Here is a tiny trained network, its code and every weight. The questions are about switching its units off for an input and a class, where a switched-off unit gives its printed mean instead of its output.

import numpy as np


def w(rows, s, z=0):
    codes = np.array(rows[::2]) - 128.0
    scale = np.full(codes.shape[1], s)
    scale[-1] = z or s
    return codes * scale


def f(y):
    return y / 2 * (1 + np.tanh(0.7978845608 * (y + 0.044715 * y**3)))


def log_softmax(a):
    a = a - a.max(-1, keepdims=True)
    return a - np.log(np.exp(a).sum(-1, keepdims=True))


def net(x, mask):
    res = np.array(x, float).reshape(1, 3) / 4 @ E
    y = f(res @ A[0][:, :-1].T + A[0][:, -1])
    res = res + np.where(mask, y, B[0][:, -1]) @ B[0][:, :-1]
    return log_softmax(res[-1] @ U[:, :-1].T + U[:, -1])


A, B = {}, {}
E = w([
[238,4,132,66],'x0',
[128,130,131,127],'x1',
[254,233,175,49],'x2',
],0.0088)
A[0] = w([
[72,108,9,162,98],'n0',
[225,66,128,123,57],'n1',
[130,120,74,135,73],'n2',
[152,155,101,113,86],'n3',
[109,143,84,137,255],'n4',
[133,195,168,191,124],'n5',
[138,219,156,82,132],'n6',
[65,216,129,139,186],'n7',
[86,158,184,146,94],'n8',
[161,194,147,82,133],'n9',
[122,106,100,145,46],'n10',
[144,151,163,56,162],'n11',
[88,109,111,169,116],'n12',
[149,69,119,127,157],'n13',
[99,57,111,135,248],'n14',
[211,64,199,66,166],'n15',
[83,103,118,105,78],'n16',
],0.012,0.0051)
B[0] = w([
[132,6,136,90,211],'n0',
[191,97,66,170,203],'n1',
[234,145,201,175,126],'n2',
[148,78,158,146,136],'n3',
[109,131,95,18,180],'n4',
[113,73,75,140,172],'n5',
[74,3,123,117,197],'n6',
[111,66,11,117,220],'n7',
[242,125,19,183,155],'n8',
[63,47,128,144,195],'n9',
[201,96,169,223,131],'n10',
[51,81,187,77,187],'n11',
[128,108,143,117,179],'n12',
[157,197,8,159,176],'n13',
[63,94,125,39,216],'n14',
[102,72,44,109,249],'n15',
[191,75,198,142,143],'n16',
],0.0068,0.012)
U = w([
[105,132,86,65,245],'0',
[138,130,12,149,49],'1',
[94,42,189,127,61],'2',
[106,152,116,137,255],'3',
[194,253,169,148,51],'4',
[182,220,176,168,33],'5',
[183,170,209,227,30],'6',
],0.011,0.0074)

Each question gives the input, the list of numbers given to net, and the class t.
The units are the neurons (one row each of A and B). Each row of codes is followed by its name. A weight is (code - 128) times the scale printed after its matrix; where a second scale follows, it is the last column's (A, B and U).
mask holds one flag per neuron, in row order. A switched-off neuron (its flag False) gives its mean, the last column of its row in B, instead of its output. The means were averaged over made-up inputs and are rounded, as every weight is.
A unit's drop is (log p(t) with every unit on - log p(t) with that unit switched off) / (log p(t) with every unit on - log p(t) with every unit switched off).
The circuit of an input: a set's keep is (log p(t) with only the set's units on - log p(t) with every unit switched off) / (log p(t) with every unit on - log p(t) with every unit switched off). Starting from the 12 units with the biggest drops (on a tie, the unit counted first), units are removed one at a time, each time the one whose removal leaves the highest keep (on an exact tie, the one counted first), for as long as the keep stays at least 0.8.
circuit, biggest first: the units of the circuit, biggest drop first
most important unit: the unit with the biggest drop
k most important neurons: the k neurons with the biggest drops, biggest first
drop when u is switched off: that unit's drop, to one decimal
input [6,-1,6], class 1: circuit, biggest first : (n1)
input [4,-3,8], class 2: circuit, biggest first : (n11; n9)
input [4,1,5], class 2: circuit, biggest first : (n11; n9)
input [6,-1,8], class 2: 3 most important neurons : (n11; n9; n6)
input [5,-3,5], class 1: 2 most important neurons : (n1; n15)
input [6,5,8], class 2: 4 most important neurons : (n11; n9; n6; n7)
input [-6,5,4], class 1: 3 most important neurons : (n7; n8; n14)
input [-5,5,7], class 2: circuit, biggest first : (n6; n9)
input [-1,1,0], class 3: 3 most important neurons : (n15; n0; n14)
input [8,5,5], class 1: 2 most important neurons : (n1; n15)
input [-2,1,3], class 3: 3 most important neurons : (n0; n14; n15)
input [7,-5,2], class 1: circuit, biggest first : (n1; n13)
input [8,4,-4], class 1: 2 most important neurons : (n13; n1)
input [-7,2,6], class 1: 2 most important neurons : (n7; n8)
input [-8,-3,4], class 1: most important unit : n7
input [6,5,6], class 1: 3 most important neurons : (n1; n15; n14)
input [-4,5,-7], class 2: 3 most important neurons : (n0; n13; n16)
input [-1,0,1], class 3: drop when n14 is switched off : 0.2
input [8,-3,5], class 1: drop when n15 is switched off : 0.2
input [5,-4,1], class 1: drop when n13 is switched off : 0.2
input [-8,1,1], class 1: drop when n7 is switched off : 0.3
